Moves between items:
j257: *>j162, !>j144
j429: *>j13, !>j213
j243: *>j257, !>j220
j878: *>j243, !>j585
j452: *>j135, !>j285
j468: *>j796, !>j610
j879: *>j213, !>j610
j213: *>j900, !>j796
j861: *>j796, !>j878
j972: *>j585, !>j630
j601: *>j997, !>j435
j375: *>j299, !>j801
j435: *>j24, !>j110
j285: *>j128, !>j900
j532: *>j243, !>j236
j40: *>j358, !>j570
j14: *>j18, !>j841
j688: *>j410, !>j257
j100: *>j593, !>j59
j630: *>j688, !>j589
j801: *>j468, !>j861
j290: *>j110, !>j429
j549: *>j878, !>j220
j236: *>j900, !>j878
j985: *>j128, !>j128
j897: *>j128, !>j59
j299: *>j405, !>j468
j840: *>j285, !>j213
j610: *>j410, !>j299
j18: *>j473, !>j601
j231: *>j777, !>j904
j646: *>j59, !>j14
j128: *>j14, !>j67
j358: *>j942, !>j213
j162: *>j144, !>j100
j13: *>j457, !>j40
j24: *>j985, !>j14
j220: *>j630, !>j905
j351: *>j532, !>j410
j205: *>j841, !>j496
j409: *>j452, !>j457
j718: *>j777, !>j532
j841: *>j601, !>j24
j110: *>j897, !>j290
j589: *>j100, !>j646
j410: *>j878, !>j549
j796: *>j358, !>j405
j59: *>j496, !>j18
j593: *>j960, !>j496
j730: *>j14, !>j205
j904: *>j610, !>j375
j496: *>j100, !>j473
j997: *>j960, !>j358
j960: *>j646, !>j236
j585: *>j257, !>j162
j942: *>j409, !>j610
j67: *>j570, !>j213
j144: *>j14, !>j496
j473: *>j205, !>j997
j525: *>j840, !>j879
j135: *>j525, !>j231
j570: *>j40, !>j409
j777: *>j525, !>j718
j900: *>j904, !>j777
j905: *>j589, !>j960
j405: *>j718, !>j351
j457: *>j67, !>j358

The rows follow the links: the fewer symbols apart two items are, the more alike their rows tend to be.

Each row, then its item:
-10,156,90,-110,-257,30,-203,34,-20,-85,-188,71,-3,-61,-72,8,-119,-175,-33,142,-76,-40,3,-263,-75,115,-125,-186,-82,92,77,39,-162,283,81,-160,-93,96,-6,-11,-24,4,61,15,18,194,32: j410
138,-185,221,113,85,-19,-16,77,-119,-13,-37,126,-31,56,-53,30,-39,143,-37,-243,151,47,199,114,123,-112,-24,-39,-38,213,126,-16,113,3,-135,221,-33,-154,104,-5,-171,-183,27,88,85,-144,-61: j135
128,224,7,-79,105,70,84,-64,12,-74,96,47,36,-137,108,70,-95,-44,-140,126,-18,-75,72,-23,16,-24,-98,218,-183,-13,134,-223,-9,-100,-48,-261,154,32,33,73,-40,-38,290,7,-205,87,145: j905
102,-212,138,8,26,98,80,32,140,299,165,-73,6,-8,-38,-148,241,60,95,63,-35,45,57,268,47,-87,-89,-8,261,-81,34,74,39,-88,60,-86,140,-165,-88,-33,-120,-39,-85,-83,104,24,-59: j67
-37,141,-101,-31,135,-42,113,-191,-65,-168,119,-36,38,-75,21,223,-93,58,-14,-59,127,21,-91,44,-19,-4,14,261,-200,-162,14,-150,41,-171,-123,-13,107,84,-52,183,153,-2,248,15,-186,-178,86: j593
-221,11,3,72,-136,-68,3,-174,-16,-146,-12,-39,-52,-67,-271,168,-151,36,178,-85,76,335,-145,-118,-75,-1,100,-115,-131,70,-119,110,41,106,-6,70,2,91,-104,106,31,180,144,-13,20,-155,44: j144
96,-231,179,47,-26,-74,-30,181,-92,32,-135,74,-40,158,-30,26,53,64,-164,-165,126,-173,147,115,78,-150,-33,-7,50,210,45,83,47,-18,-8,287,-60,-217,116,-60,-72,-188,-21,121,127,-48,-107: j879
146,-194,217,164,87,7,13,149,-72,59,-3,99,-25,79,-17,-39,-3,134,-46,-194,65,13,208,179,133,-131,-21,-35,40,211,132,-33,162,1,-124,168,46,-149,74,-53,-182,-177,8,48,111,-59,-51: j840
-102,22,-296,166,249,79,56,-215,-18,-45,173,-28,-2,-82,33,-57,-3,51,150,-65,-70,121,-196,48,-6,51,130,167,-41,-239,-35,-150,23,-172,-27,-25,101,98,-27,36,111,153,-28,-32,-75,-95,25: j18
-2,-51,-95,-112,-262,-21,-69,73,-46,71,-132,-15,7,160,9,-40,150,-145,-135,110,-47,-308,-38,-43,-79,65,-79,-35,176,-48,-58,140,-217,-23,255,92,-123,-95,-2,-32,161,-67,-137,129,109,133,-84: j796
-58,-122,105,-183,-113,-26,69,26,168,201,131,-161,21,118,45,-63,244,70,109,72,60,-22,-3,240,32,31,-104,0,250,-175,-22,173,76,-111,-40,9,-24,-58,-166,41,51,-36,-246,-135,-7,-111,-11: j13
-17,33,-58,-69,-197,-18,-289,-1,-117,-85,-193,56,12,131,63,-87,-27,-131,-102,-4,-31,-300,-6,-133,-18,194,-93,-84,58,-50,70,12,-219,140,23,156,-217,58,-24,23,143,-80,-182,85,18,39,-44: j405
72,-225,181,-15,-70,-63,42,170,10,199,63,-49,2,165,48,-52,234,104,-48,-71,87,-107,188,244,96,-73,-81,3,223,-2,31,94,90,-83,-33,172,-56,-212,10,-36,-1,-169,-190,-12,89,-76,-84: j213
-77,76,-192,69,217,-19,133,95,161,73,75,-82,22,-1,229,-184,106,38,55,45,-80,117,-87,-9,-13,36,198,31,41,-157,-158,-51,102,-68,-44,-59,-31,109,148,-196,-3,142,-281,-156,-55,58,-2: j435
137,-172,151,87,82,-22,-138,113,-150,-10,-114,146,-40,108,33,-44,-64,87,-110,-226,122,-104,211,80,108,-38,-76,-11,-27,172,182,-68,53,43,-158,255,-94,-83,135,-33,-93,-227,-31,118,52,-83,-71: j900
-134,-36,-283,182,199,49,5,-281,-53,-65,173,-10,-28,-76,-59,-16,-98,14,213,-71,-76,137,-213,27,-67,57,92,74,-12,-238,-73,-102,-15,-110,22,82,32,123,-120,81,106,156,8,-10,-10,-102,-29: j205
-62,140,170,-66,-252,-11,-71,-43,26,-152,-112,4,-17,-117,-153,92,-166,-85,22,62,-7,162,-2,-254,-105,8,-44,-165,-148,218,-46,95,-48,243,31,-160,4,99,-41,21,-89,84,226,-37,13,107,122: j688
-10,3,-145,-48,-211,-32,-91,149,-72,4,-195,25,0,127,-14,30,108,-168,-208,46,-27,-315,-51,-150,-43,-9,-14,-16,85,57,-86,122,-187,-30,245,93,-122,-89,55,-43,108,-30,-45,160,128,153,-88: j299
49,-68,-27,-31,-227,-40,-60,169,-97,62,-198,47,10,119,-36,50,101,-135,-228,35,-73,-296,21,-106,-66,-66,-52,-81,111,137,-29,120,-117,-36,269,118,-69,-138,63,-89,97,-54,-5,183,172,175,-79: j610
-29,65,-114,-87,-288,-39,-90,131,-2,31,-181,35,11,67,-21,-19,53,-158,-189,140,-55,-268,-76,-154,-79,31,-2,-118,80,77,-91,122,-198,55,296,-26,-93,-42,31,-55,105,8,1,110,114,218,-22: j861

Each walk starts at a row. The symbols on each line, taken left to right, move it on to the next item.
Each answer is a row, close to the row of the item it stands for.
new walk
-170,15,98,4,-179,-87,3,-142,-12,-184,-67,-60,-34,-30,-236,203,-137,46,101,-41,105,274,-89,-130,-67,-40,52,-171,-137,141,-104,145,82,157,-41,78,-18,71,-126,102,-1,142,155,-33,28,-96,49
* * !	-70,-14,-258,227,266,133,-1,-124,36,69,162,16,-7,-71,15,-169,1,-6,203,-22,-183,155,-157,13,-32,40,158,16,29,-216,-85,-120,-28,-84,72,-82,120,84,12,-104,-11,204,-110,-74,46,49,-29
! ! * *	-132,27,-268,87,178,9,7,-282,-79,-108,157,-49,26,-46,-33,39,-60,25,158,-43,-15,78,-206,82,-25,79,62,165,-23,-279,-54,-113,-31,-166,-44,79,44,112,-129,151,185,98,13,-24,-57,-149,-32
new walk
-120,75,-60,-90,118,-136,196,198,182,38,-13,-175,17,53,286,-39,98,104,-66,45,45,19,2,-23,10,55,204,30,34,-71,-133,65,159,-78,-126,9,-91,123,140,-126,72,93,-281,-131,-138,-69,32
* *	107,-86,12,216,222,153,85,96,82,189,105,76,2,-94,29,-171,92,37,57,-5,-154,137,35,74,23,-138,132,-22,119,68,-27,-76,94,-40,91,-169,187,-104,174,-193,-223,79,-37,-66,106,171,-19
* * ! * *	86,208,-128,-89,211,31,81,-124,-36,-105,122,47,51,-133,124,99,-88,-22,-62,57,8,-125,-12,59,7,25,-68,267,-136,-134,146,-223,-40,-189,-92,-146,134,70,-30,130,31,-90,231,-20,-215,-39,102
new walk
-156,69,-163,29,75,-56,90,-250,-76,-184,148,-71,-13,-66,-65,189,-88,40,85,-100,76,140,-159,22,-42,27,73,165,-155,-165,-33,-45,42,-153,-84,84,35,82,-111,144,173,121,135,-7,-147,-224,20
* ! ! !	-80,39,-297,130,279,83,47,-124,49,30,147,-33,4,-51,124,-170,18,23,164,58,-136,86,-177,45,-13,85,140,114,39,-295,-88,-128,2,-133,-28,-67,39,128,12,-45,72,158,-148,-66,-40,2,-33
* * *	78,176,-116,0,283,73,182,-112,-6,-70,153,4,10,-146,112,94,-60,19,-23,66,-11,2,-43,60,16,-46,38,294,-142,-97,64,-204,41,-205,-41,-166,155,17,27,66,-1,11,263,12,-160,-4,104
new walk
-69,140,-183,37,257,-36,227,-138,-18,-124,191,-71,14,-63,90,144,-78,51,10,-8,60,107,-109,61,-13,-79,111,247,-135,-144,-76,-112,104,-244,-101,-25,114,78,-3,81,117,76,165,-63,-157,-165,61
! ! ! *	12,-26,-158,197,262,161,105,-25,57,127,82,16,-15,-85,66,-226,5,-5,149,16,-200,162,-81,-2,-12,-34,171,3,93,-111,-102,-106,26,-29,82,-151,126,46,119,-193,-124,177,-92,-94,48,153,-23
* * *	-41,-19,-228,247,282,137,95,-125,22,42,152,9,-18,-142,-26,-158,-22,21,208,-38,-167,244,-145,3,7,-16,186,38,-12,-145,-75,-123,1,-61,74,-103,205,35,30,-102,-55,199,30,-51,18,49,-44
new walk
203,-207,170,173,155,63,40,140,-13,124,27,128,-23,-8,-46,-68,19,95,-3,-166,29,79,185,135,114,-174,37,-8,51,170,84,-68,153,-6,-39,39,92,-160,136,-101,-254,-126,23,9,105,9,-44
! * ! !	12,7,-149,-39,-240,-58,-15,152,-33,29,-182,22,-9,96,-18,26,106,-146,-246,127,-41,-252,-53,-131,-92,-74,52,2,87,75,-121,122,-138,-21,322,60,-72,-99,93,-78,116,31,7,160,142,192,-47
! * * *	91,-221,92,-59,-159,55,8,23,23,257,54,-6,28,94,-95,-37,242,-34,-11,52,-3,-211,7,246,7,-86,-153,17,284,-48,-13,145,-60,-117,160,47,58,-188,-144,24,43,-89,-60,34,136,47,-95
new walk
103,-146,-11,58,-85,-95,-64,187,-177,-35,-192,105,-26,134,-18,29,15,3,-230,-112,49,-247,87,-37,27,-90,-22,-15,-19,222,20,31,-60,-46,102,269,-83,-139,163,-55,-3,-157,29,212,138,9,-83
* * ! !	89,260,121,-156,-16,73,-43,-18,24,-88,-45,69,38,-161,32,78,-140,-92,-86,151,-65,-10,93,-165,0,40,-95,17,-158,80,119,-108,-71,117,-39,-296,90,85,22,41,-106,-1,307,-10,-137,160,180
! ! !	78,138,35,-100,27,62,-213,-87,-102,-137,-85,135,19,-29,90,-26,-215,-72,-69,17,7,-181,96,-96,37,202,-156,-11,-175,-54,229,-204,-126,144,-184,-75,-88,120,-43,89,71,-136,79,44,-174,33,34
new walk
93,-252,212,-2,-29,79,38,-2,71,264,152,-41,4,54,-121,-73,228,70,113,-8,18,8,64,292,57,-108,-164,-23,290,-35,65,113,45,-65,71,11,109,-203,-136,43,-83,-78,-58,-41,107,-62,-84
* ! ! !	47,-102,116,48,38,-29,-170,16,-186,-128,-122,114,-20,98,27,-5,-141,77,-35,-220,125,-80,164,59,111,129,-75,-64,-99,106,188,-33,-5,151,-218,269,-169,4,41,70,7,-221,-90,90,12,-155,-82
! !	3,83,28,-102,-88,17,-306,-103,-101,-135,-154,88,27,17,55,-60,-185,-86,23,15,-24,-116,58,-142,27,286,-124,-115,-114,-60,186,-83,-167,230,-165,36,-154,176,-111,87,51,-83,-74,16,-102,-30,21
